Below is a small trained network, with its code and all its weights. Each question gives an input and a class and asks what happens when units are switched off, that is, made to give their printed mean instead of their output.

import numpy as np


def w(rows, s, z=0):
    codes = np.array(rows[::2]) - 128.0
    scale = np.full(codes.shape[1], s)
    scale[-1] = z or s
    return codes * scale


def norm(h):
    return h / np.sqrt((h * h).mean(-1, keepdims=True) + 1e-5)


def f(y):
    return y / 2 * (1 + np.tanh(0.7978845608 * (y + 0.044715 * y**3)))


def log_softmax(a):
    a = a - a.max(-1, keepdims=True)
    return a - np.log(np.exp(a).sum(-1, keepdims=True))


def net(x, mask):
    res = np.array(x, float).reshape(1, 8) / 4 @ E
    u = 0
    for l in range(3):
        y = f(norm(res) @ A[l][:, :-1].T + A[l][:, -1])
        res = res + np.where(mask[u : u + 11], y, B[l][:, -1]) @ B[l][:, :-1]
        u += 11
    return log_softmax(norm(res)[-1] @ U[:, :-1].T + U[:, -1])


A, B = {}, {}
E = w([
[97,151,74,127,108,45,62],'x0',
[223,88,213,157,119,67,103],'x1',
[106,110,193,112,35,137,51],'x2',
[63,93,158,73,169,104,196],'x3',
[161,93,187,29,177,143,77],'x4',
[81,163,92,239,174,151,118],'x5',
[151,55,105,131,169,161,53],'x6',
[133,254,140,163,164,120,115],'x7',
],0.0046)
A[0] = w([
[135,169,161,162,132,116,107,98],'L0N0',
[88,143,187,37,113,112,153,92],'L0N1',
[106,88,109,125,108,82,142,97],'L0N2',
[121,116,154,150,141,181,25,59],'L0N3',
[115,1,101,52,141,184,163,95],'L0N4',
[133,60,206,122,198,117,162,2],'L0N5',
[117,114,122,125,82,119,76,69],'L0N6',
[90,64,114,133,69,116,52,100],'L0N7',
[99,103,166,17,104,125,133,97],'L0N8',
[154,156,149,114,196,106,222,110],'L0N9',
[151,151,154,166,135,115,114,101],'L0N10',
],0.0073,0.0055)
B[0] = w([
[124,87,119,102,123,165,142,139],'L0N0',
[109,99,135,55,152,146,167,178],'L0N1',
[148,161,106,110,158,79,115,124],'L0N2',
[172,74,59,99,112,67,142,158],'L0N3',
[146,200,185,60,194,254,134,252],'L0N4',
[140,150,158,182,76,190,107,137],'L0N5',
[121,96,133,171,153,104,148,118],'L0N6',
[135,74,105,151,150,69,204,181],'L0N7',
[114,127,126,67,129,114,189,204],'L0N8',
[106,95,100,147,55,65,121,201],'L0N9',
[121,72,151,111,130,163,136,138],'L0N10',
],0.0069,0.0031)
A[1] = w([
[127,130,132,140,132,126,129,102],'L1N0',
[94,82,108,155,98,82,82,37],'L1N1',
[187,125,84,178,182,106,77,52],'L1N2',
[186,89,216,176,108,184,153,5],'L1N3',
[57,162,189,62,59,127,155,10],'L1N4',
[116,154,29,76,67,150,36,107],'L1N5',
[2,183,69,190,149,166,157,35],'L1N6',
[87,194,217,84,116,107,80,6],'L1N7',
[84,80,120,152,83,101,58,21],'L1N8',
[165,187,153,159,118,138,72,16],'L1N9',
[142,127,118,119,132,135,144,105],'L1N10',
],0.0062,0.0027)
B[1] = w([
[120,111,138,132,137,122,118,117],'L1N0',
[129,99,131,126,143,91,154,127],'L1N1',
[121,111,158,24,141,153,181,181],'L1N2',
[94,73,182,198,74,177,99,165],'L1N3',
[144,86,91,106,254,131,169,178],'L1N4',
[148,94,154,148,39,138,189,168],'L1N5',
[8,191,40,210,226,168,152,252],'L1N6',
[129,64,131,80,176,187,188,132],'L1N7',
[123,100,106,139,132,87,142,114],'L1N8',
[151,84,143,118,125,192,124,121],'L1N9',
[136,147,125,132,127,129,120,126],'L1N10',
],0.0056,0.0027)
A[2] = w([
[105,91,80,158,126,126,17,41],'L2N0',
[176,101,80,174,197,151,2,45],'L2N1',
[73,171,71,49,153,81,76,46],'L2N2',
[61,155,159,99,81,118,130,3],'L2N3',
[124,165,155,158,112,72,220,78],'L2N4',
[179,181,147,162,168,129,60,94],'L2N5',
[104,108,97,135,98,46,118,71],'L2N6',
[176,81,154,92,106,106,78,47],'L2N7',
[99,158,90,178,154,156,152,49],'L2N8',
[102,159,89,180,151,157,159,29],'L2N9',
[106,150,100,155,139,148,157,32],'L2N10',
],0.0069,0.0032)
B[2] = w([
[87,130,155,104,51,65,202,121],'L2N0',
[64,117,168,39,114,99,254,186],'L2N1',
[204,47,105,184,112,174,50,176],'L2N2',
[123,114,134,97,150,154,208,64],'L2N3',
[119,59,70,96,121,40,70,194],'L2N4',
[105,78,155,71,147,199,157,143],'L2N5',
[202,94,137,133,128,67,137,174],'L2N6',
[43,164,134,143,98,149,233,195],'L2N7',
[57,167,77,67,123,93,171,248],'L2N8',
[42,168,93,66,131,86,165,237],'L2N9',
[105,159,99,95,115,110,150,153],'L2N10',
],0.005,0.0016)
U = w([
[163,106,189,204,90,190,93,124],'0',
[141,89,110,156,83,16,132,155],'1',
[139,115,170,7,182,170,149,167],'2',
[163,194,107,143,136,128,77,1],'3',
[28,209,43,180,169,143,146,145],'4',
],0.013,0.0081)

Each question gives the input, the list of numbers given to net, and the class t.
The units are the neurons (one row each of A and B). Each row of codes is followed by its name. A weight is (code - 128) times the scale printed after its matrix; where a second scale follows, it is the last column's (A, B and U).
mask holds one flag per neuron, layer by layer. A switched-off neuron (its flag False) gives its mean, the last column of its row in B, instead of its output. The means were averaged over made-up inputs and are rounded, as every weight is.
A unit's drop is (log p(t) with every unit on - log p(t) with that unit switched off) / (log p(t) with every unit on - log p(t) with every unit switched off).
The circuit of an input: a set's keep is (log p(t) with only the set's units on - log p(t) with every unit switched off) / (log p(t) with every unit on - log p(t) with every unit switched off). Starting from the 12 units with the biggest drops (on a tie, the unit counted first), units are removed one at a time, each time the one whose removal leaves the highest keep (on an exact tie, the one counted first), for as long as the keep stays at least 0.8.
circuit, biggest first: the units of the circuit, biggest drop first
k most important neurons: the k neurons with the biggest drops, biggest first
k most important neurons of layer l: the k neurons of layer l with the biggest drops, biggest first
drop when u is switched off: that unit's drop, to one decimal
input [0,0,-6,-2,6,0,-3,1], class 1: circuit, biggest first -> L0N9; L0N4
input [-5,3,1,5,0,1,0,0], class 0: most important neuron -> L0N5
input [-5,4,6,-3,1,-2,8,4], class 1: circuit, biggest first -> L0N3; L0N4
input [-8,3,2,-3,1,7,-8,1], class 0: circuit, biggest first -> L1N3; L1N6
input [-3,-3,-8,-2,2,-5,2,7], class 1: circuit, biggest first -> L0N9; L0N4; L1N6
input [8,-7,4,5,-5,-5,-2,-2], class 1: circuit, biggest first -> L0N4; L2N6
input [0,7,7,2,-7,6,-3,3], class 0: circuit, biggest first -> L0N10; L1N3; L0N0
input [-6,1,-3,3,-2,-4,-6,6], class 1: circuit, biggest first -> L0N9; L2N4
input [5,7,-8,-7,-2,7,7,5], class 2: 3 most important neurons -> L1N2; L2N1; L2N5
input [-6,1,-1,-3,1,-3,2,-3], class 0: 2 most important neurons of layer 0 -> L0N5; L0N1
input [7,0,2,2,5,0,-3,-1], class 1: 3 most important neurons -> L0N4; L0N7; L1N2
input [4,-3,4,-7,5,-1,-3,7], class 0: 2 most important neurons -> L1N5; L0N4
input [2,7,-3,4,3,-3,-1,4], class 1: 3 most important neurons -> L0N4; L0N9; L1N2
input [-1,6,7,2,3,6,6,3], class 1: 2 most important neurons -> L0N3; L0N4
input [-8,0,-2,-7,-3,-7,-4,-5], class 0: 2 most important neurons of layer 1 -> L1N3; L1N2
input [1,-3,5,-3,0,-1,7,8], class 1: most important neuron -> L0N3
input [7,5,-7,5,8,-5,-3,5], class 1: 2 most important neurons -> L0N4; L0N9
input [3,1,5,-7,8,4,7,5], class 1: drop when L0N3 is switched off -> 0.8
